Below are the code and all the weights of a small trained network. Each question names an input and a class and asks about switching units off, where a switched-off unit gives its printed mean instead of its output.

import numpy as np


def w(rows, s, z=0):
    codes = np.array(rows[::2]) - 128.0
    scale = np.full(codes.shape[1], s)
    scale[-1] = z or s
    return codes * scale


def f(y):
    return np.maximum(y, 0)


def log_softmax(a):
    a = a - a.max(-1, keepdims=True)
    return a - np.log(np.exp(a).sum(-1, keepdims=True))


def net(x, mask):
    res = np.array(x, float).reshape(1, 7) / 4 @ E
    y = f(res @ A[0][:, :-1].T + A[0][:, -1])
    res = res + np.where(mask, y, B[0][:, -1]) @ B[0][:, :-1]
    return log_softmax(res[-1] @ U[:, :-1].T + U[:, -1])


A, B = {}, {}
E = w([
[150,76,177,117,58,189,141,118,169,165,165,21],'x0',
[192,202,129,145,165,76,146,130,118,139,53,25],'x1',
[140,200,186,221,110,69,93,113,150,113,235,131],'x2',
[122,72,124,112,63,1,180,82,150,160,123,144],'x3',
[185,144,229,149,55,154,76,95,56,181,52,185],'x4',
[128,128,129,129,128,129,133,128,133,130,127,129],'x5',
[138,227,98,45,76,158,221,54,52,142,193,138],'x6',
],0.0088)
A[0] = w([
[126,79,133,115,85,53,166,122,148,146,126,137,93],'N0',
[122,147,133,141,168,210,95,139,117,118,128,126,71],'N1',
[123,200,111,65,79,152,183,98,90,135,179,127,33],'N2',
[111,44,146,175,164,118,72,152,178,120,81,127,1],'N3',
[132,107,137,132,110,72,133,119,132,132,131,131,73],'N4',
[134,103,116,117,122,142,129,120,117,127,103,137,72],'N5',
[147,129,198,140,70,158,119,113,120,148,78,169,45],'N6',
[143,123,156,147,83,137,131,130,110,123,104,156,49],'N7',
[136,164,119,127,145,94,143,129,135,124,94,74,22],'N8',
[143,140,155,131,108,122,110,122,100,133,90,108,44],'N9',
[125,145,127,128,148,183,120,145,118,123,134,117,62],'N10',
[119,104,71,118,172,113,168,132,160,103,170,105,36],'N11',
[131,172,166,171,106,83,103,124,140,129,227,129,57],'N12',
[105,50,136,115,110,179,122,126,150,124,204,227,29],'N13',
[126,145,116,130,149,102,124,126,120,119,106,140,43],'N14',
[139,74,171,127,57,184,145,114,165,149,164,35,43],'N15',
[139,148,138,146,158,190,109,128,144,125,143,118,83],'N16',
[121,173,92,142,186,86,130,126,125,126,97,251,32],'N17',
[124,157,109,111,121,123,143,126,104,127,132,151,52],'N18',
[131,108,153,169,148,103,101,136,159,130,135,124,53],'N19',
[118,122,106,122,103,144,122,127,132,111,148,152,67],'N20',
[137,141,160,128,93,131,102,122,109,132,94,164,71],'N21',
[105,112,72,118,171,118,147,141,182,123,188,79,31],'N22',
[130,89,129,116,85,59,159,104,139,133,110,139,77],'N23',
[133,151,139,137,149,149,103,134,123,125,143,118,100],'N24',
[130,110,129,127,103,137,107,122,121,125,147,157,90],'N25',
[140,157,137,135,131,120,139,118,125,135,80,68,90],'N26',
[114,111,119,83,140,138,143,137,129,142,95,134,40],'N27',
[127,71,86,71,129,164,165,128,109,133,59,124,56],'N28',
[139,155,144,147,132,99,120,121,124,126,130,97,90],'N29',
[124,115,104,89,125,132,118,121,130,126,90,111,39],'N30',
[152,175,129,116,142,86,133,130,125,126,77,56,69],'N31',
],0.018,0.0051)
B[0] = w([
[101,176,66,91,130,145,129,128,123,116,124,137,212],'N0',
[107,187,73,90,123,129,132,130,136,125,135,129,195],'N1',
[253,99,99,117,147,127,132,131,133,138,122,121,254],'N2',
[254,107,109,116,141,128,141,121,122,132,130,125,247],'N3',
[121,163,106,117,123,147,121,133,138,116,126,139,173],'N4',
[134,137,145,147,118,128,122,119,120,110,134,127,152],'N5',
[131,152,187,102,135,125,128,108,127,189,128,122,218],'N6',
[129,149,157,122,140,125,132,121,124,159,137,117,172],'N7',
[101,85,100,146,123,133,120,133,129,164,126,146,184],'N8',
[119,130,155,118,138,135,141,115,138,160,136,133,173],'N9',
[107,164,91,111,124,119,123,126,127,120,121,133,171],'N10',
[128,159,190,103,128,131,127,114,121,187,125,127,217],'N11',
[133,160,154,219,103,124,123,96,125,70,124,119,228],'N12',
[71,66,76,187,128,131,125,152,131,196,122,131,227],'N13',
[112,105,141,107,123,127,125,143,129,116,136,117,152],'N14',
[89,63,164,67,142,111,127,166,129,33,127,131,236],'N15',
[103,158,92,102,122,140,122,122,117,118,118,135,178],'N16',
[86,70,167,68,132,121,127,156,130,51,129,117,223],'N17',
[167,116,131,108,133,123,125,126,131,124,124,127,160],'N18',
[185,121,115,139,129,128,136,118,124,117,126,119,185],'N19',
[126,109,117,139,134,136,134,139,119,144,129,143,152],'N20',
[112,149,168,113,128,120,135,114,130,165,126,126,186],'N21',
[119,160,202,99,132,123,133,105,125,184,127,128,232],'N22',
[113,184,78,96,128,133,114,136,127,131,129,126,201],'N23',
[118,159,110,129,116,126,126,126,137,117,130,135,160],'N24',
[112,128,123,156,130,139,143,137,135,146,134,137,157],'N25',
[103,92,99,151,127,130,121,144,117,165,130,134,194],'N26',
[131,145,143,172,125,129,129,118,129,96,142,123,165],'N27',
[130,159,153,214,101,121,116,100,132,78,127,122,218],'N28',
[108,119,118,170,122,132,130,132,132,132,130,139,169],'N29',
[128,144,136,168,120,120,138,125,132,100,142,132,161],'N30',
[88,84,96,169,127,139,131,149,134,164,132,135,213],'N31',
],0.031,0.019)
U = w([
[239,105,71,110,177,165,151,112,123,120,111,102,26],'0',
[86,171,194,86,159,161,139,82,113,195,126,112,100],'1',
[61,64,54,184,141,187,121,153,125,178,125,145,254],'2',
[76,76,147,56,157,136,122,166,124,23,125,102,75],'3',
[116,180,123,223,84,158,107,66,124,47,133,105,135],'4',
[87,240,3,58,133,200,104,118,121,101,116,139,168],'5',
],0.0058,0.0018)

Each question gives the input, the list of numbers given to net, and the class t.
The units are the neurons (one row each of A and B). Each row of codes is followed by its name. A weight is (code - 128) times the scale printed after its matrix; where a second scale follows, it is the last column's (A, B and U).
mask holds one flag per neuron, in row order. A switched-off neuron (its flag False) gives its mean, the last column of its row in B, instead of its output. The means were averaged over made-up inputs and are rounded, as every weight is.
A unit's drop is (log p(t) with every unit on - log p(t) with that unit switched off) / (log p(t) with every unit on - log p(t) with every unit switched off).
The circuit of an input: a set's keep is (log p(t) with only the set's units on - log p(t) with every unit switched off) / (log p(t) with every unit on - log p(t) with every unit switched off). Starting from the 12 units with the biggest drops (on a tie, the unit counted first), units are removed one at a time, each time the one whose removal leaves the highest keep (on an exact tie, the one counted first), for as long as the keep stays at least 0.8.
circuit, biggest first: the units of the circuit, biggest drop first
unit that matters most: the unit with the biggest drop
k most important neurons: the k neurons with the biggest drops, biggest first
drop of u: that unit's drop, to one decimal
input [-4,7,5,-1,6,-8,4], class 2: unit that matters most	N31
input [-6,-6,-1,1,0,7,6], class 0: 2 most important neurons	[N2; N15]
input [8,-7,5,-1,-4,7,-5], class 3: 2 most important neurons	[N15; N31]
input [3,-6,-5,-5,-3,-3,-1], class 2: 2 most important neurons	[N13; N12]
input [1,4,2,8,0,7,6], class 5: 3 most important neurons	[N0; N23; N3]
input [-1,-8,-8,-8,-3,-6,6], class 2: 4 most important neurons	[N13; N12; N20; N0]
input [-8,-3,7,7,1,-5,7], class 3: 3 most important neurons	[N17; N3; N28]
input [-2,1,2,-1,-4,4,-3], class 1: 4 most important neurons	[N2; N22; N15; N11]
input [-8,-7,8,7,1,0,-8], class 0: 4 most important neurons	[N3; N15; N19; N28]
input [5,-4,-1,-5,-4,-8,-4], class 3: 2 most important neurons	[N15; N2]
input [7,1,8,4,5,4,5], class 4: 4 most important neurons	[N12; N17; N3; N29]
input [2,6,-8,-2,-1,-1,-4], class 4: 2 most important neurons	[N28; N13]
input [-8,5,1,2,-8,4,5], class 1: 2 most important neurons	[N11; N22]
input [-4,1,5,-1,-4,6,-4], class 4: unit that matters most	N2
input [-4,-2,2,7,-4,8,6], class 5: 2 most important neurons	[N0; N3]
input [6,-5,1,-7,-7,4,1], class 1: 3 most important neurons	[N22; N11; N0]
input [8,-7,2,0,5,7,-3], class 3: drop of N30	0.0
input [6,2,-1,-1,4,6,-1], class 3: drop of N15	2.0
input [2,8,1,-3,-6,1,-4], class 2: drop of N8	0.3
input [-3,2,-6,-4,8,0,-5], class 1: circuit, biggest first	[N6]
input [-8,1,3,1,7,3,7], class 3: drop of N17	3.4
